Below are the code and all the weights of a small trained network. Each question names an input and a target symbol and asks about switching units off, where a switched-off unit gives its printed mean instead of its output.

import numpy as np


def w(rows, s, z=0):
    codes = np.array(rows[::2]) - 128.0
    scale = np.full(codes.shape[1], s)
    scale[-1] = z or s
    return codes * scale


def f(y):
    return np.maximum(y, 0)


def softmax(a):
    e = np.exp(a - a.max(-1, keepdims=True))
    return e / e.sum(-1, keepdims=True)


def log_softmax(a):
    a = a - a.max(-1, keepdims=True)
    return a - np.log(np.exp(a).sum(-1, keepdims=True))


def net(x, mask):
    ids = ['δζλστψω'.index(c) for c in x.split()]
    T = len(ids)
    res = E[ids] + P[:T]
    u = 0
    for l in range(2):
        r = res
        for j in range(3):
            rows = slice(3 * j, 3 * j + 3)
            q, k, v = (r @ M[l][rows].T for M in (Q, K, V))
            z = softmax(np.where(np.tri(T) > 0, q @ k.T / 3**0.5, -1e9)) @ v
            o = O[l][rows]
            res = res + np.where(mask[u + j], z, o[:, -1]) @ o[:, :-1]
        u += 3
        y = f(res @ A[l][:, :-1].T + A[l][:, -1])
        res = res + np.where(mask[u : u + 16], y, B[l][:, -1]) @ B[l][:, :-1]
        u += 16
    return log_softmax(res[-1] @ U[:, :-1].T + U[:, -1])


Q, K, V, O, A, B = {}, {}, {}, {}, {}, {}
E = w([
[15,151,254,158],'δ',
[22,144,126,48],'ζ',
[59,99,94,76],'λ',
[58,82,201,192],'σ',
[92,68,62,76],'τ',
[85,47,154,221],'ψ',
[110,50,15,121],'ω',
],0.0045)
P = w([
[85,212,85,153],'0',
[36,51,142,95],'1',
[55,186,86,200],'2',
[151,208,123,162],'3',
[95,27,188,94],'4',
[109,164,123,201],'5',
[210,170,172,155],'6',
[153,2,225,94],'7',
[155,141,177,233],'8',
],0.0068)
Q[0] = w([
[149,135,136,153],'0.h0',
[155,173,117,112],'0.h0',
[51,58,115,203],'0.h0',
[128,128,146,128],'0.h1',
[106,122,109,100],'0.h1',
[120,133,137,120],'0.h1',
[125,136,88,210],'0.h2',
[62,142,155,155],'0.h2',
[213,253,106,130],'0.h2',
],0.055)
K[0] = w([
[150,129,94,134],'0.h0',
[88,147,73,124],'0.h0',
[246,130,171,74],'0.h0',
[149,143,135,119],'0.h1',
[142,116,147,112],'0.h1',
[155,131,139,118],'0.h1',
[188,96,45,110],'0.h2',
[213,122,158,97],'0.h2',
[74,170,28,2],'0.h2',
],0.047)
V[0] = w([
[145,88,76,129],'0.h0',
[136,126,130,119],'0.h0',
[84,108,77,206],'0.h0',
[130,204,130,179],'0.h1',
[132,151,105,153],'0.h1',
[123,75,194,58],'0.h1',
[152,93,4,86],'0.h2',
[59,217,190,11],'0.h2',
[123,135,149,144],'0.h2',
],0.012)
O[0] = w([
[72,157,178,94,93],'0.h0',
[124,141,130,139,115],'0.h0',
[139,74,122,53,197],'0.h0',
[134,96,53,54,122],'0.h1',
[130,146,98,96,118],'0.h1',
[127,88,200,205,140],'0.h1',
[176,159,245,58,43],'0.h2',
[221,122,109,254,251],'0.h2',
[125,123,106,132,146],'0.h2',
],0.0087,0.0026)
A[0] = w([
[97,167,61,96,74],'0.n0',
[101,196,91,208,76],'0.n1',
[195,240,69,176,134],'0.n2',
[236,96,211,65,84],'0.n3',
[104,233,133,172,133],'0.n4',
[228,106,223,144,98],'0.n5',
[120,140,47,90,52],'0.n6',
[170,47,102,126,133],'0.n7',
[119,89,191,14,1],'0.n8',
[54,188,53,135,79],'0.n9',
[94,73,151,83,123],'0.n10',
[66,185,89,56,95],'0.n11',
[173,250,50,104,112],'0.n12',
[104,70,225,101,35],'0.n13',
[206,212,115,180,56],'0.n14',
[71,255,50,176,78],'0.n15',
],0.0086,0.007)
B[0] = w([
[182,154,113,162,149],'0.n0',
[173,130,109,23,191],'0.n1',
[166,81,149,17,251],'0.n2',
[179,120,8,108,156],'0.n3',
[148,87,63,162,185],'0.n4',
[103,208,173,78,187],'0.n5',
[198,160,119,186,141],'0.n6',
[102,183,162,139,216],'0.n7',
[103,153,36,241,135],'0.n8',
[124,87,180,210,180],'0.n9',
[166,89,216,121,193],'0.n10',
[166,162,252,119,164],'0.n11',
[138,241,122,119,186],'0.n12',
[196,85,115,53,151],'0.n13',
[58,78,23,198,170],'0.n14',
[166,40,133,185,198],'0.n15',
],0.017,0.0031)
Q[1] = w([
[93,53,163,142],'1.h0',
[145,147,123,89],'1.h0',
[121,124,131,106],'1.h0',
[101,134,197,68],'1.h1',
[168,251,111,159],'1.h1',
[235,214,63,34],'1.h1',
[109,108,93,98],'1.h2',
[186,25,247,54],'1.h2',
[28,115,124,132],'1.h2',
],0.024)
K[1] = w([
[33,102,120,103],'1.h0',
[163,132,144,109],'1.h0',
[138,131,135,106],'1.h0',
[103,116,190,112],'1.h1',
[195,143,140,202],'1.h1',
[252,157,141,118],'1.h1',
[151,123,142,125],'1.h2',
[12,120,156,97],'1.h2',
[154,67,153,155],'1.h2',
],0.035)
V[1] = w([
[200,186,148,183],'1.h0',
[215,1,103,236],'1.h0',
[94,209,143,77],'1.h0',
[128,136,133,131],'1.h1',
[129,131,124,122],'1.h1',
[124,127,21,12],'1.h1',
[136,150,123,67],'1.h2',
[207,108,107,162],'1.h2',
[57,122,106,98],'1.h2',
],0.0063)
O[1] = w([
[97,183,121,170,167],'1.h0',
[209,92,162,255,254],'1.h0',
[85,150,112,74,65],'1.h0',
[130,131,130,127,126],'1.h1',
[139,126,130,125,127],'1.h1',
[224,87,154,114,95],'1.h1',
[153,113,116,154,151],'1.h2',
[147,175,133,145,173],'1.h2',
[96,100,145,140,69],'1.h2',
],0.0078,0.0047)
A[1] = w([
[96,194,212,51,39],'1.n0',
[60,192,72,166,13],'1.n1',
[56,52,188,130,120],'1.n2',
[67,142,72,254,171],'1.n3',
[97,213,44,185,144],'1.n4',
[147,156,103,109,199],'1.n5',
[115,69,14,148,38],'1.n6',
[122,115,139,37,7],'1.n7',
[72,247,150,178,113],'1.n8',
[82,205,153,170,225],'1.n9',
[45,234,118,125,104],'1.n10',
[73,145,99,242,38],'1.n11',
[108,158,231,41,140],'1.n12',
[153,86,142,67,139],'1.n13',
[126,142,112,220,67],'1.n14',
[116,197,111,58,131],'1.n15',
],0.011,0.013)
B[1] = w([
[102,40,50,205,156],'1.n0',
[246,47,153,147,138],'1.n1',
[239,127,177,133,202],'1.n2',
[132,251,89,177,250],'1.n3',
[49,119,140,103,186],'1.n4',
[91,71,131,171,197],'1.n5',
[39,213,201,38,145],'1.n6',
[12,167,146,225,135],'1.n7',
[156,162,197,197,184],'1.n8',
[121,66,16,25,238],'1.n9',
[142,221,202,178,174],'1.n10',
[102,27,195,141,169],'1.n11',
[80,166,168,47,188],'1.n12',
[81,129,151,154,181],'1.n13',
[151,105,112,45,174],'1.n14',
[206,116,146,62,169],'1.n15',
],0.028,0.012)
U = w([
[145,114,212,90,73],'δ',
[28,131,187,100,90],'ζ',
[84,40,155,207,253],'λ',
[100,219,170,142,86],'σ',
[51,140,51,106,149],'τ',
[220,123,85,98,127],'ψ',
[114,78,119,2,91],'ω',
],0.0034,0.0069)

Each question gives the input, a string of symbols that net reads in full, and the target symbol t.
The units are the heads (3 rows each of Q, K, V and O) and the neurons (one row each of A and B). Each row of codes is followed by its name. A weight is (code - 128) times the scale printed after its matrix; where a second scale follows, it is the last column's (O, A, B and U).
mask holds one flag per unit, layer by layer, with each layer's heads first. A switched-off unit (its flag False) gives its mean, the last column of its rows in O or B, instead of its output. The means were averaged over made-up inputs and are rounded, as every weight is.
A unit's drop is (log p(t) with every unit on - log p(t) with that unit switched off) / (log p(t) with every unit on - log p(t) with every unit switched off).
The circuit of an input: a set's keep is (log p(t) with only the set's units on - log p(t) with every unit switched off) / (log p(t) with every unit on - log p(t) with every unit switched off). Starting from the 12 units with the biggest drops (on a tie, the unit counted first), units are removed one at a time, each time the one whose removal leaves the highest keep (on an exact tie, the one counted first), for as long as the keep stays at least 0.8.
units of the circuit, in order: the units of the circuit, biggest drop first
top k neurons: the k neurons with the biggest drops, biggest first
top k neurons in layer l: the k neurons of layer l with the biggest drops, biggest first
input τ ζ δ ψ, target ζ: top 2 neurons in layer 1 : 1.n7; 1.n12
input ψ δ ζ λ, target σ: top 2 neurons : 1.n10; 0.n11
input ζ ζ λ σ τ λ λ ψ, target δ: units of the circuit, in order : 0.h2; 1.n2; 1.n9; 0.n10
input ζ ζ ζ δ, target λ: top 2 neurons in layer 0 : 0.n2; 0.n14
input λ ω ζ ζ ω, target λ: units of the circuit, in order : 1.n9; 1.n3; 1.n12
input ζ τ τ ω λ, target ω: top 2 neurons in layer 1 : 1.n3; 1.n12
input ζ λ σ λ λ, target ψ: top 2 neurons : 0.n2; 1.n2
input λ λ ζ τ, target ω: units of the circuit, in order : 0.n2; 1.n3; 1.n8
input ψ λ τ ψ τ, target δ: top 2 neurons in layer 0 : 0.n10; 0.n13
input ζ ζ ψ, target ψ: top 2 neurons : 0.n9; 1.n2
input ψ ζ λ τ, target σ: top 2 neurons : 0.n11; 1.n10
input ζ ζ ζ, target ζ: top 4 neurons in layer 1 : 1.n6; 1.n9; 1.n13; 1.n3
input ζ ζ ζ λ τ, target ζ: top neuron : 0.n13
input ω ζ ζ σ ω ζ ζ, target δ: top 2 neurons : 1.n10; 1.n15
input λ τ σ λ λ δ, target λ: top 2 neurons : 1.n9; 1.n3
input ζ σ λ ζ ζ λ, target λ: top 4 neurons in layer 1 : 1.n9; 1.n3; 1.n12; 1.n13
input λ ζ σ ζ ω ω ζ, target ω: top 2 neurons in layer 1 : 1.n15; 1.n3
input λ σ ψ ψ ζ λ δ ζ ζ, target ζ: top 3 neurons : 1.n6; 0.n1; 0.n2
input σ ω λ λ λ ζ, target λ: top neuron in layer 0 : 0.n9
input τ ζ λ ω ζ ω, target ω: top 4 neurons in layer 1 : 1.n12; 1.n3; 1.n9; 1.n15
input ζ ζ λ ψ ψ σ, target ψ: top 3 neurons in layer 0 : 0.n2; 0.n10; 0.n1
input λ ζ ζ ψ ψ ζ δ, target ω: top 3 neurons in layer 1 : 1.n15; 1.n3; 1.n8
input λ ζ ζ, target λ: top 4 neurons : 1.n9; 0.n1; 1.n3; 0.n2
input λ ζ ζ ζ ζ ω λ, target ω: top 2 neurons in layer 0 : 0.n12; 0.n2
